Below is a small trained network, with its code and all its weights. Each question gives an input and a class and asks what happens when units are switched off, that is, made to give their printed mean instead of their output.

import numpy as np


def w(rows, s, z=0):
    codes = np.array(rows[::2]) - 128.0
    scale = np.full(codes.shape[1], s)
    scale[-1] = z or s
    return codes * scale


def f(y):
    return np.maximum(y, 0)


def log_softmax(a):
    a = a - a.max(-1, keepdims=True)
    return a - np.log(np.exp(a).sum(-1, keepdims=True))


def net(x, mask):
    res = np.array(x, float).reshape(1, 4) / 4 @ E
    y = f(res @ A[0][:, :-1].T + A[0][:, -1])
    res = res + np.where(mask, y, B[0][:, -1]) @ B[0][:, :-1]
    return log_softmax(res[-1] @ U[:, :-1].T + U[:, -1])


A, B = {}, {}
E = w([
[185,73,100,199,127,94,170,144,140,151,91],'x0',
[106,155,95,169,91,92,40,75,207,239,103],'x1',
[123,109,96,111,152,107,129,165,204,108,183],'x2',
[74,116,89,150,84,43,157,161,42,6,114],'x3',
],0.017)
A[0] = w([
[165,158,181,175,131,226,148,44,16,166,41,92],'n0',
[255,25,125,198,134,141,200,164,135,168,67,56],'n1',
[209,116,186,111,195,209,152,57,157,193,170,35],'n2',
[171,102,121,80,193,240,218,174,99,62,101,1],'n3',
[31,175,172,37,126,254,89,118,103,113,168,44],'n4',
[147,95,98,130,195,127,95,230,215,108,220,109],'n5',
],0.0094,0.0053)
B[0] = w([
[145,150,141,134,203,122,28,225,83,139,104,236],'n0',
[192,136,173,61,39,107,127,185,215,61,183,241],'n1',
[62,64,105,205,70,109,226,99,46,99,106,252],'n2',
[100,173,26,160,98,184,82,60,204,147,45,244],'n3',
[179,91,166,83,50,63,83,175,185,99,197,245],'n4',
[178,185,119,145,199,182,112,246,59,169,85,221],'n5',
],0.011,0.017)
U = w([
[173,163,144,130,250,158,90,233,49,128,116,14],'0',
[184,125,198,51,82,99,155,120,210,93,206,31],'1',
[113,167,82,213,100,145,57,26,250,242,79,253],'2',
[52,85,80,160,112,66,237,136,5,15,131,109],'3',
],0.012,0.0056)

Each question gives the input, the list of numbers given to net, and the class t.
The units are the neurons (one row each of A and B). Each row of codes is followed by its name. A weight is (code - 128) times the scale printed after its matrix; where a second scale follows, it is the last column's (A, B and U).
mask holds one flag per neuron, in row order. A switched-off neuron (its flag False) gives its mean, the last column of its row in B, instead of its output. The means were averaged over made-up inputs and are rounded, as every weight is.
A unit's drop is (log p(t) with every unit on - log p(t) with that unit switched off) / (log p(t) with every unit on - log p(t) with every unit switched off).
The circuit of an input: a set's keep is (log p(t) with only the set's units on - log p(t) with every unit switched off) / (log p(t) with every unit on - log p(t) with every unit switched off). Starting from all 6 units, units are removed one at a time, each time the one whose removal leaves the highest keep (on an exact tie, the one counted first), for as long as the keep stays at least 0.8.
circuit, biggest first: the units of the circuit, biggest drop first
most important unit: the unit with the biggest drop
top k neurons: the k neurons with the biggest drops, biggest first
drop when u is switched off: that unit's drop, to one decimal
input [0,-5,1,-6], class 3: most important unit -> n2
input [7,-6,-4,-7], class 1: top 2 neurons -> [n1 n5]
input [4,-5,1,-1], class 2: top 2 neurons -> [n3 n4]
input [5,0,-4,-3], class 1: top 2 neurons -> [n1 n5]
input [-3,-7,4,5], class 2: top 2 neurons -> [n3 n2]
input [7,7,8,1], class 0: top 3 neurons -> [n5 n3 n4]
input [4,1,4,1], class 0: top 4 neurons -> [n4 n5 n2 n3]
input [-1,3,-2,-6], class 3: top 2 neurons -> [n2 n3]
input [2,2,5,0], class 0: top 2 neurons -> [n3 n5]
input [-4,-7,-1,7], class 2: circuit, biggest first -> [n3 n2]
input [-7,-8,-6,-5], class 2: top 2 neurons -> [n3 n1]
input [-7,-8,5,-4], class 2: top 2 neurons -> [n3 n1]
input [8,-8,7,5], class 1: top 2 neurons -> [n1 n0]
input [4,-4,0,1], class 1: most important unit -> n1
input [3,-2,-6,6], class 0: top 2 neurons -> [n2 n0]
input [6,6,4,-3], class 1: top 2 neurons -> [n1 n3]
input [-2,6,-8,0], class 0: top 2 neurons -> [n0 n3]
input [-3,0,3,-4], class 3: top 4 neurons -> [n2 n0 n1 n3]
input [-3,5,8,4], class 0: drop when n5 is switched off -> 0.2
input [1,4,-8,0], class 0: circuit, biggest first -> [n0]
input [6,0,-4,0], class 1: drop when n5 is switched off -> 0.6
input [-2,-3,7,-4], class 0: drop when n5 is switched off -> 3.5
input [0,5,-5,-7], class 3: drop when n3 is switched off -> 0.2
